Here is a tiny trained network, its code and every weight. The questions are about switching its units off for an input and a class, where a switched-off unit gives its printed mean instead of its output.

import numpy as np


def w(rows, s, z=0):
    codes = np.array(rows[::2]) - 128.0
    scale = np.full(codes.shape[1], s)
    scale[-1] = z or s
    return codes * scale


def norm(h):
    return h / np.sqrt((h * h).mean(-1, keepdims=True) + 1e-5)


def f(y):
    return np.maximum(y, 0)


def log_softmax(a):
    a = a - a.max(-1, keepdims=True)
    return a - np.log(np.exp(a).sum(-1, keepdims=True))


def net(x, mask):
    res = np.array(x, float).reshape(1, 2) / 4 @ E
    u = 0
    for l in range(4):
        y = f(norm(res) @ A[l][:, :-1].T + A[l][:, -1])
        res = res + np.where(mask[u : u + 3], y, B[l][:, -1]) @ B[l][:, :-1]
        u += 3
    return log_softmax(norm(res)[-1] @ U[:, :-1].T + U[:, -1])


A, B = {}, {}
E = w([
[142,254,127,157,205,159,221,142,66,118],'x0',
[96,194,152,247,91,98,121,107,218,145],'x1',
],0.00036)
A[0] = w([
[94,106,163,32,115,210,111,90,18,62,161],'0.n0',
[149,90,73,72,90,118,81,154,119,121,55],'0.n1',
[76,49,135,89,27,68,2,140,185,173,254],'0.n2',
],0.00062,0.00058)
B[0] = w([
[201,124,74,191,223,125,203,132,201,140,197],'0.n0',
[119,254,105,154,127,113,106,117,167,158,157],'0.n1',
[92,239,202,148,151,178,246,147,17,99,249],'0.n2',
],0.00066,0.0014)
A[1] = w([
[46,229,215,229,80,83,209,55,209,151,255],'1.n0',
[199,238,30,194,197,39,178,170,132,243,159],'1.n1',
[100,140,133,139,109,153,1,39,163,95,102],'1.n2',
],0.0005,0.00075)
B[1] = w([
[221,36,52,42,228,147,141,133,67,122,249],'1.n0',
[20,81,232,71,2,192,122,152,105,87,191],'1.n1',
[151,139,73,95,141,155,133,146,98,129,141],'1.n2',
],0.00067,0.0014)
A[2] = w([
[109,22,136,94,13,108,56,131,187,143,130],'2.n0',
[87,196,152,236,94,121,120,93,249,132,133],'2.n1',
[142,129,146,91,179,194,211,161,82,93,254],'2.n2',
],0.0011,0.0005)
B[2] = w([
[61,251,196,145,134,203,192,99,63,70,192],'2.n0',
[221,46,54,40,206,99,140,201,138,154,175],'2.n1',
[114,104,142,178,91,86,72,100,172,140,252],'2.n2',
],0.0015,0.0022)
A[3] = w([
[138,253,127,155,145,109,154,132,98,150,6],'3.n0',
[103,230,160,143,135,156,146,114,81,96,43],'3.n1',
[157,79,103,38,151,132,104,116,74,125,86],'3.n2',
],0.0016,0.00022)
B[3] = w([
[49,83,200,32,60,215,111,114,106,56,207],'3.n0',
[58,123,187,101,104,197,158,148,197,71,247],'3.n1',
[209,148,72,192,210,102,207,227,252,151,225],'3.n2',
],0.0012,0.0015)
U = w([
[44,162,199,76,96,205,163,120,119,67,159],'0',
[227,96,51,110,205,98,172,196,173,154,160],'1',
[114,80,147,217,65,33,23,39,129,171,143],'2',
[141,234,13,61,56,77,61,69,6,229,2],'3',
[140,238,19,63,65,75,62,67,2,233,2],'4',
[150,219,19,74,56,88,57,79,3,214,5],'5',
[136,234,27,56,69,72,75,53,16,244,6],'6',
],0.0066,0.0059)

Each question gives the input, the list of numbers given to net, and the class t.
The units are the neurons (one row each of A and B). Each row of codes is followed by its name. A weight is (code - 128) times the scale printed after its matrix; where a second scale follows, it is the last column's (A, B and U).
mask holds one flag per neuron, layer by layer. A switched-off neuron (its flag False) gives its mean, the last column of its row in B, instead of its output. The means were averaged over made-up inputs and are rounded, as every weight is.
A unit's drop is (log p(t) with every unit on - log p(t) with that unit switched off) / (log p(t) with every unit on - log p(t) with every unit switched off).
The circuit of an input: a set's keep is (log p(t) with only the set's units on - log p(t) with every unit switched off) / (log p(t) with every unit on - log p(t) with every unit switched off). Starting from all 12 units, units are removed one at a time, each time the one whose removal leaves the highest keep (on an exact tie, the one counted first), for as long as the keep stays at least 0.8.
units of the circuit, in order: the units of the circuit, biggest drop first
unit that matters most: the unit with the biggest drop
k most important neurons: the k neurons with the biggest drops, biggest first
k most important neurons of layer l: the k neurons of layer l with the biggest drops, biggest first
drop when u is switched off: that unit's drop, to one decimal
input [3,2], class 2: 4 most important neurons	(2.n2; 2.n0; 0.n2; 1.n1)
input [3,4], class 1: units of the circuit, in order	(2.n1)
input [0,0], class 2: 2 most important neurons	(2.n0; 2.n1)
input [3,1], class 2: 2 most important neurons of layer 2	(2.n2; 2.n0)
input [-2,-4], class 1: 2 most important neurons	(2.n0; 3.n2)
input [0,2], class 2: 4 most important neurons	(1.n0; 2.n0; 2.n1; 3.n2)
input [-1,-4], class 1: 2 most important neurons	(2.n0; 3.n2)
input [-6,7], class 1: 2 most important neurons	(2.n1; 1.n1)
input [-8,8], class 0: 2 most important neurons	(2.n0; 3.n2)
input [-2,3], class 2: 4 most important neurons	(1.n0; 0.n2; 2.n0; 3.n2)
input [-2,0], class 2: 2 most important neurons	(0.n2; 2.n0)
input [1,2], class 2: 2 most important neurons	(1.n0; 2.n0)
input [-7,7], class 0: 2 most important neurons	(2.n0; 0.n0)
input [2,7], class 1: unit that matters most	2.n1
input [4,-6], class 1: 2 most important neurons	(2.n0; 0.n2)
input [3,0], class 2: 2 most important neurons of layer 2	(2.n2; 2.n0)
input [-8,6], class 0: drop when 0.n1 is switched off	0.0
input [-6,4], class 0: drop when 2.n0 is switched off	3.7
input [0,-1], class 2: drop when 2.n0 is switched off	0.2
input [0,3], class 2: unit that matters most	1.n0
